In the rows, zero is written as 128.
Each row of numbers stands for one thing and depends on some of the facts below. Use the named rows to name the rest.

How the things are related:
α k351 <- k12
α k172 <- k12
α k242 <- k12 k814 k87
α k933 <- k133 k930 k932
α k435 <- k133 k192 k493 k501 k60 k602 k823 k989
α k98 <- k138 k223 k234 k510 k622
α k824 <- k138 k223 k245 k392 k482 k692 k70
α k859 <- k146 k2 k254 k376 k701
α k567 <- k156 k223 k69
α k823 <- k156 k747
α k382 <- k157 k174 k376
α k2 <- k174 k510 k645 k815
α k249 <- k174
α k245 <- k175 k223 k234 k310 k832 k991
α k932 <- k186
α k392 <- k186 k399
α k46 <- k198
α k312 <- k217 k234
α k310 <- k217 k991
α k479 <- k234 k242 k313 k69 k747
α k47 <- k234
α k318 <- k242 k807
α k930 <- k245 k318 k510 k87 k98
α k313 <- k254 k603 k989
α k129 <- k269
α k364 <- k296
α k493 <- k312 k318 k541
α k133 <- k312 k88
α k118 <- k313
α k602 <- k313 k506
α k692 <- k318 k382 k501 k622 k69
α k69 <- k318 k848
α k568 <- k330 k617
α k645 <- k376 k46
α k156 <- k382 k563
α k871 <- k382 k392 k67
α k622 <- k392 k70 k828
α k352 <- k443 k628
α k87 <- k443
α k807 <- k46
α k70 <- k46
α k329 <- k477
α k366 <- k477
α k848 <- k501 k563 k645
α k146 <- k541
α k713 <- k563 k617 k701 k991
α k725 <- k568
α k628 <- k597
α k828 <- k60
α k330 <- k617
α k541 <- k67
α k522 <- k695
α k888 <- k713
α k321 <- k747
α k617 <- k768
α k853 <- k768
α k613 <- k815
[k118 k443 k490 k613] Ξ k147
[k12 k48 k522 k60 k617 k695] Ξ k319
[k125 k198 k242 k329 k477 k602] Ξ k725
[k129 k312 k318 k376 k567 k568 k679 k747] Ξ k254
[k133 k310 k603 k888 k961] Ξ k8
[k138 k768 k99] Ξ k378
[k146 k319 k725 k81 k814 k828] Ξ k933
[k147 k245 k47 k853 k973] Ξ k2
[k156 k172 k223 k413 k87] Ξ k349
[k157 k234 k384 k815 k871] Ξ k880
[k174 k345 k506] Ξ k399
[k175 k192 k355 k479 k717] Ξ k722
[k186 k203 k622 k645] Ξ k330
[k201 k330 k513 k701 k824 k977 k991] Ξ k98
[k217 k654 k69 k785] Ξ k929
[k254 k364 k435 k493 k88 k926] Ξ k249
[k269 k366 k541 k597 k80 k930] Ξ k201
[k287] Ξ k768
[k295 k932] Ξ k355
[k296 k640] Ξ k618
[k31 k563 k692 k989] Ξ k493
[k313 k381 k46 k501 k832 k848] Ξ k382
[k316 k321 k392 k807] Ξ k510
[k351 k628 k971] Ξ k172
[k352 k619] Ξ k806
[k382 k535 k70 k806 k859] Ξ k823
[k399 k618 k669 k67 k713 k880] Ξ k414
[k482 k944] Ξ k977
[k621] Ξ k991
[k798] Ξ k654

Named rows:
[128 141 140 127 128 118 140 126 143 147 116 120 129 113 151 134 134 115
 139 150 133  96 133 118 131  92 133 149 136 119 116 145 140 134 135 122
 101] : k853
[130 131 142 145 132 147 139 122 137 134 120 121 121 109 132 141 134 113
 139 146 144 133 138 131 113 115 137 145 121 131 118 142 127 124 115 124
 103] : k535
[126 102  85  97 135 108 131 153 134 124 144 138 131 119 119 139  92 125
 139  80 121 152 115 137 116 144 122 119 131 130 125 106 140 129 126 127
 146] : k807
[119 122 120 121 143 104 100 144 124 139 154 152 112 139 137 111 113 139
  93  90 141 153 105 137 123 139 114 114 127 101 155 116 143 111 104 127
 117] : k645
[127 135 140 137 133 133 133 116 133 142 110 122 128 115 130 129 137 117
 140 142 133 121 137 125 124 129 136 146 128 123 119 148 135 131 133 121
 114] : k798
[133 123 160 120 119 139 117  74 155 108  84 131 126 112 143 122 136 130
 148 120 128 120 145 148 134 130 118 141 126 124 109 142 122 123 129 100
 109] : k129
[134 130 164 103 122 116  89 104 148 105 148 150 107 144  96 103 107 153
 120  93 125 170 140 162 128 122 102 111 130  99 141 108 122 106 116 115
 108] : k376
[135 140 134  97 105 130  93 151 141 105  98 160 129 156 122 117 141 148
 143 126 135 131 114 148 137 169 142 125 128 127 123  60 100 123 117 144
 137] : k989
[129 127 130 122 142 133 112 129 114  96 160 141 121 134  68 115  96 134
 112 148 125 131 123 129 135 113 128 107 130 116 138 111 142 100 133 143
 130] : k174
[126  99 103 122 135 142 147 144  94  70 165 127 136 126 103 140 106 141
 126 159 108 102 142 142 155 136 102 115 110 126 131 101 128 109 136 162
 163] : k234
[128 147 142 116 124 109 147 139 144 148 125 117 131 116 167 138 132 112
 135 147 128  84 134 116 134  70 131 149 137 112 114 136 143 137 136 125
  92] : k490
[134 124 124 126 132 145 134 129 100 113 150 126 128 142  81 117 114 138
 105 143 104 122 116 103 133 116 146  92 134 135 128 120 131 115 147 126
 141] : k399
[126  79  94  59 115 119 117 121 153  67 113 142 142 128 138 140  82 121
 141  19 101 161 113 159 116 162 100 112 112 138 111  89 131 126 124 131
 140] : k318
[130 124 141 140 145 154 129 100 117  98 109 132 135 107  99 125 122 115
 133 178 129  89 131 126 144 121 143 136 124 125 115 143 145 106 141 138
 121] : k384
[118 113  92 127 134 111 120 143 121 133 132 138 118 129 175 118 128 140
 100 116 145 125 108 124 137 143 116 119 126 126 136 122 134 127 112 122
 142] : k597
[135 120 134 126 133 150 126 172 115 161 177 119 114 143 107 147 107 131
 108  84 124 187 109 108  86 111 153  82 132 133 126 105 119 115 116  95
 109] : k382
[123 125 126 135 123 108 106 134 134 149 148 137 139 132 107 137 121 127
 135 119 134 137 128 135 139 111 115 117 154 144 149 130 123 127 127 132
 159] : k695
[123 125 125 135 123 108 105 134 136 148 145 137 138 134 111 139 121 127
 134 119 136 136 128 132 138 112 114 117 154 144 148 130 123 126 126 132
 161] : k477
[121 124 129 145 138 131 126 112 126 139  96 131 128 109 174 124 147 118
 120 128 143 105 120 123 134 143 129 145 119 118 123 153 140 129 118 119
 110] : k621
[129 135 139 137 133 132 133 115 135 137 111 122 130 115 134 130 137 117
 140 140 134 118 136 128 125 127 133 146 128 123 119 148 136 131 133 123
 114] : k99

Which thing is each row?
No name comes twice in this set of rows, the named rows included.
[134 108 116 116 135 135 129 199 123 144 156 149 119 116 101 162 111 132
 149 116 145 163 119 153 103 152 137 123 118 122 132  71 113 107  91 134
 118] => k313
[129 162 131 121 102 121  72 197 131 149  96 171 153 171 101 133 161 130
 150 152 150 122  93 126 147 173 166 126 150 150 145  53  96 131 115 182
 168] => k602
[125 150  78 114 109 101 147  99 156  58 138 127 114 153 103  89 109 120
 104 132 122 156 119 125 119  91 124 133 121 163 139 138 134 157 128 169
 139] => k932
[129 153 178 132 135  99  83 133 131 145 186 157 116 154  49 109 112 136
 115 114 130 173 139 161 127 100 103 119 139  91 184 124 131 108 109 156
 110] => k146
[132 127 136 148 132 145 145 122 140 135 123 122 116 103 126 142 132 114
 139 151 145 138 135 130 110 105 141 143 123 137 117 146 126 122 111 116
 100] => k352
[127 152 129 129 109 121  81 166 135 141 118 153 146 163 109 131 146 128
 138 139 146 131 105 120 141 139 149 119 152 153 145  87 107 131 123 162
 165] => k60
[111 128 129 144 126 150 110 141 100 115 162  97 132 165 226 135 140 138
  78  98 134 137 129  93 137 139 105  98 107 124 124 124 126 132 136 127
 148] => k482
[127 141 130 142 139 132 130 117 135 136 116 118 128 118 131 124 135 118
 146 139 139 137 144 127 115 153 136 153 123 122 118 149 138 140 141 125
 126] => k413
[134 139 128 138 141 132 149 114 123 157 108 113 129 118 101 119 141 122
 149 124 116 142 136 127 103 173 147 149 124 123 122 158 135 150 148 117
 123] => k172
[136 165 157 116 102 152  93 137 146 111  46 158 140 149 134 115 177 124
 156 165 148 103 105 133 137 179 175 155 122 135 108  78 102 131 119 159
 118] => k435
[129 120 122 122 141 140 112 136 112  95 157 141 125 132  82 119  95 134
 115 154 127 123 121 121 137 117 134 104 135 124 129 107 142 100 137 139
 141] => k157
[129 128 116 117 132 115 119 159 126 136 152 139 122 135 111 129 117 138
 133 122 134 142 125 138 127 140 123 124 132 118 135 100 127 124 124 134
 138] => k603

Now the same things, written a new way:
Some things and their rows:
[130 119 124 124 122 129 135 130 106 113 121 134 133 141 129 137 141 142
 124 120 124 140 135 110 121 147 106 110 121 129 117] : k352
[115 118 125 124 120 177 128  88  94 144 124  88 132 141 126 118 143 122
 126 132 144 133 121 141 123 135 137 143 140 132 139] : k174
[101 151 109  75 118 146 133  97 120 114 153 121 130 133  92 127 109 149
 113 148 140 152 136  86  99  80 146 120 129 166 129] : k989
[126 129 114 114 120 184 138 102 117 114 122  87 142 126 130 142 138 130
 115 141 141 153 125 149 122 162 132 110 134 113 134] : k859
[121 121 166 123 136 171 126 126  90 133 127 116 106 144 114 121 119 125
 135 120 136 121 116 124 149 121 136 142 124 133 121] : k399
[115 122 117 110 137 135 134 104 146 125 124 121 140 123 157 136 150 138
 119 130 124 139 123 135 120 135 127 134 128 130 133] : k807
[128 121 128 121 126 121 119 127  95 101 136 122 144 141 143 127 138 137
 149 119 127 136 136 111 127 144 120 117 137 153 126] : k522
[134 116 143 118 127 144 128 139 114 116 139 117 122 140 127 147 133 132
 140 128 128 134 125 104 147 139 111 118 127 135 111] : k722
[127 131 128 113 131 129 114 118 106 104 132 116 145 133 142 126 138 136
 143 127 127 138 128 117 125 138 127 122 137 147 131] : k477
[133 141 148 104 127 251 139  80 150 118 135  48 136 112 142 162 124 116
 119 155 160 164 114 170 147 153 151 136 127 102 141] : k2
[154 137 167  92 149 196 126 115 122  89 107 129 112 116 110 137 132 119
  90 123 136 135  99 138 137 133 124 129 107 113 125] : k382
[117 121 121 125 138 145 112 126  95 108 120 114 118 149 137 126 148 132
 122 104 128 133 130 116 134 135 120 117 117 148 123] : k871
[105 123 163 121 113 117 156 126 173 146 122 164 156 130 191 127 110 155
 152 109 118 160 131 100 101 131  91 110 101 121 146] : k832
[140 124 116 106 129 132 117 124 120 133 129 124 131 142 144 129 143 147
 120 137 125 145 141 126 126 130 109 113 129 143 128] : k269
[ 87 168 112  66 132 100 135 105 124 113 164 123 150 105  82 107 127 172
 128 174 131 140 133  91 115  67 172 112 132 178 121] : k602
[134 128 144 107 130 160 121 140 130 106 142 128 122 144 149 165 130 139
 137 112 126 146 119  93 138 136 108 104 107 135 103] : k929
[129 122 114 122 127 132 125 130 107 113 127 127 134 142 135 136 139 137
 135 119 126 139 135 114 122 142 112 115 128 143 117] : k853
[117 151 125  86 141 136 138  89 128 116 127 136 132 108 104 115 136 150
 102 145 127 136 124 118 112  93 153 117 129 144 126] : k501
[113 124 119 119 131 128 137 112 141 130 132 123 140 129 160 146 152 140
 137 123 118 141 129 126 122 139 128 120 127 136 123] : k443
[100 106 165 126  98 102 149 131 169 161 120 161 165 147 187  96  81 148
 167 121 119 156 133 106 118 134  86 138 113 130 158] : k310

Which thing is each row?
No name comes twice in this set of rows, the named rows included.
[125 127 180 111 141 121 121 121 134 138 106 171 131 141 175  96 121 135
 127  96 116 140 120 120 113 118  97 151 125 132 152] => k223
[ 94 148 115  87 109 119 145 103 129 139 154 127 135 123  92 108 115 164
 130 163 132 149 135  83 100  70 146 107 132 165 130] => k133
[123 134 140 106 116 198 148  83 147 102 144  79 126 140 125 154 106 109
 109 146 146 149 120 148 147 136 147 154 152 113 127] => k254
[142 125 150 108 119 161 127 130 131 144 138 119 125 143 133 144 122 136
 133 144 135 142 129 130 149 134 113 132 130 133 121] => k330
[ 87 172 139  69 129 137 164 107 145 107 171 127 115 126  76 127  85 158
 117 168 128 145 133  98 128  59 169 123 127 152 102] => k493
[126 139 125 104 127 202 129  73 128 103 132  61 156 118 143 133 126 124
 121 155 160 160 121 168 135 155 150 137 140 125 143] => k146
[143 142 178  96 183 141  92  89 113 103 103 169  86 146 150 107 154 114
  81  64 116 121 111 137 112 101 109 169 145 133 147] => k692
[111 137 147  97 133 150 130  89 145 117 125 127 132 145 145 117 116 125
 106 117 131 147 126 135 116 118 126 156 142 137 147] => k318
[122 138 121 103 124 193 136  74 129 105 128  86 130 141 138 138 129 114
 101 134 145 154 126 157 124 151 139 145 150 116 139] => k376
[114 118 210 126 126 114 125 118 161 161 106 187 138 139 194  79  95 138
 143  88 116 148 129 113 110 108  75 155 125 118 181] => k245

